Below are the code and all the weights of a small trained network. Each question names an input and a class and asks about switching units off, where a switched-off unit gives its printed mean instead of its output.

import numpy as np


def w(rows, s, z=0):
    codes = np.array(rows[::2]) - 128.0
    scale = np.full(codes.shape[1], s)
    scale[-1] = z or s
    return codes * scale


def norm(h):
    return h / np.sqrt((h * h).mean(-1, keepdims=True) + 1e-5)


def f(y):
    return y / 2 * (1 + np.tanh(0.7978845608 * (y + 0.044715 * y**3)))


def log_softmax(a):
    a = a - a.max(-1, keepdims=True)
    return a - np.log(np.exp(a).sum(-1, keepdims=True))


def net(x, mask):
    res = np.array(x, float).reshape(1, 7) / 4 @ E
    u = 0
    for l in range(3):
        y = f(norm(res) @ A[l][:, :-1].T + A[l][:, -1])
        res = res + np.where(mask[u : u + 4], y, B[l][:, -1]) @ B[l][:, :-1]
        u += 4
    return log_softmax(norm(res)[-1] @ U[:, :-1].T + U[:, -1])


A, B = {}, {}
E = w([
[30,176,71,129,166,212,102,156,94,27],'x0',
[163,164,116,137,188,68,54,171,113,156],'x1',
[92,72,76,69,79,158,131,163,61,225],'x2',
[85,76,83,175,47,36,155,2,101,108],'x3',
[21,157,166,242,126,71,32,117,122,216],'x4',
[203,175,221,103,163,172,153,214,177,174],'x5',
[167,17,91,91,189,202,75,112,121,121],'x6',
],0.00066)
A[0] = w([
[38,186,49,101,227,181,48,176,78,59,48],'L0N1',
[43,189,210,248,210,161,45,115,205,90,26],'L0N2',
[32,212,137,169,121,74,83,195,72,189,3],'L0N3',
[205,17,85,7,239,218,11,229,100,210,4],'L0N4',
],0.0021,0.002)
B[0] = w([
[171,106,190,185,107,85,148,92,134,158,165],'L0N1',
[74,59,180,225,149,187,68,73,183,112,172],'L0N2',
[28,205,55,147,77,69,75,135,102,112,102],'L0N3',
[207,43,24,120,198,167,4,196,14,195,254],'L0N4',
],0.0018,0.0009)
A[1] = w([
[199,64,191,122,62,27,175,64,176,254,89],'L1N1',
[41,59,54,40,40,249,212,114,61,83,7],'L1N2',
[22,218,107,177,92,37,70,139,114,177,10],'L1N3',
[148,129,66,123,119,63,161,34,128,22,19],'L1N4',
],0.0025,0.0018)
B[1] = w([
[167,77,211,251,98,96,177,88,11,104,255],'L1N1',
[12,106,87,111,61,186,178,86,253,222,222],'L1N2',
[72,199,104,141,61,103,121,210,76,179,213],'L1N3',
[186,85,55,63,161,58,66,86,130,108,170],'L1N4',
],0.0023,0.00086)
A[2] = w([
[149,92,28,61,119,31,105,38,162,38,22],'L2N1',
[57,180,205,214,198,156,36,124,192,82,7],'L2N2',
[16,254,104,171,55,43,78,205,81,183,2],'L2N3',
[204,250,226,48,168,177,210,229,184,78,28],'L2N4',
],0.0032,0.0027)
B[2] = w([
[188,252,119,87,186,72,72,130,203,74,164],'L2N1',
[61,40,205,202,176,200,81,40,220,47,172],'L2N2',
[66,222,45,201,64,53,50,227,95,169,254],'L2N3',
[8,233,199,58,182,171,213,208,22,32,192],'L2N4',
],0.0036,0.0017)
U = w([
[253,5,253,252,8,4,252,4,4,197,65],'0',
[3,27,253,253,250,251,3,8,252,11,43],'1',
[3,20,3,4,3,251,252,4,253,247,42],'2',
[253,3,7,4,253,253,3,253,3,253,215],'3',
[253,252,5,4,226,3,32,4,252,4,49],'4',
[3,253,6,253,3,4,3,253,32,246,254],'5',
[19,253,253,4,245,245,253,252,3,3,149],'6',
],0.004,0.0017)

Each question gives the input, the list of numbers given to net, and the class t.
The units are the neurons (one row each of A and B). Each row of codes is followed by its name. A weight is (code - 128) times the scale printed after its matrix; where a second scale follows, it is the last column's (A, B and U).
mask holds one flag per neuron, layer by layer. A switched-off neuron (its flag False) gives its mean, the last column of its row in B, instead of its output. The means were averaged over made-up inputs and are rounded, as every weight is.
A unit's drop is (log p(t) with every unit on - log p(t) with that unit switched off) / (log p(t) with every unit on - log p(t) with every unit switched off).
most important unit: the unit with the biggest drop
k most important neurons: the k neurons with the biggest drops, biggest first
k most important neurons of layer l: the k neurons of layer l with the biggest drops, biggest first
drop when u is switched off: that unit's drop, to one decimal
input [0,0,-8,-3,-4,-7,-3], class 4: most important unit => L1N4
input [5,-6,3,5,-1,-8,-5], class 2: 2 most important neurons => (L1N2 L2N3)
input [-7,6,-1,-3,-4,0,-5], class 6: 3 most important neurons => (L2N4 L0N1 L0N2)
input [0,-7,-8,-4,-7,-7,-1], class 4: 2 most important neurons => (L1N4 L2N1)
input [-4,3,-7,-6,2,-2,4], class 1: 2 most important neurons => (L2N2 L0N2)
input [-8,1,-1,-4,2,8,1], class 6: 2 most important neurons => (L2N4 L0N1)
input [-2,2,-1,-1,-2,1,-7], class 6: 3 most important neurons => (L2N4 L1N2 L0N4)
input [-3,-4,-4,7,6,-1,3], class 0: 2 most important neurons => (L1N1 L2N3)
input [-1,5,7,-5,2,-6,2], class 3: 3 most important neurons => (L0N4 L2N3 L1N3)
input [4,-4,-5,-3,5,7,-2], class 1: 2 most important neurons => (L0N2 L2N2)
input [8,3,-1,7,-6,5,-6], class 4: 2 most important neurons of layer 1 => (L1N4 L1N3)
input [5,-1,-2,5,-6,-1,5], class 4: 2 most important neurons => (L2N1 L1N4)
input [-7,0,-6,-6,-8,-7,-5], class 6: 2 most important neurons => (L2N4 L0N3)
input [1,-4,-3,5,-7,-7,7], class 4: most important unit => L2N1
input [-4,7,3,-1,3,-8,5], class 3: 2 most important neurons of layer 1 => (L1N2 L1N3)
input [7,-5,3,7,2,-7,0], class 2: 2 most important neurons of layer 2 => (L2N3 L2N4)
input [-8,-2,-7,-4,4,-1,3], class 0: 2 most important neurons of layer 1 => (L1N1 L1N2)
input [-6,-1,8,0,-1,5,0], class 0: drop when L2N3 is switched off => 0.2
input [3,-1,1,3,-4,-7,2], class 4: drop when L1N4 is switched off => 1.1
input [4,5,0,-1,-5,-2,2], class 3: most important unit => L0N4
input [-4,2,-7,-6,2,0,1], class 1: drop when L0N2 is switched off => 1.0
input [1,-8,4,5,6,-1,2], class 2: 2 most important neurons of layer 2 => (L2N1 L2N4)
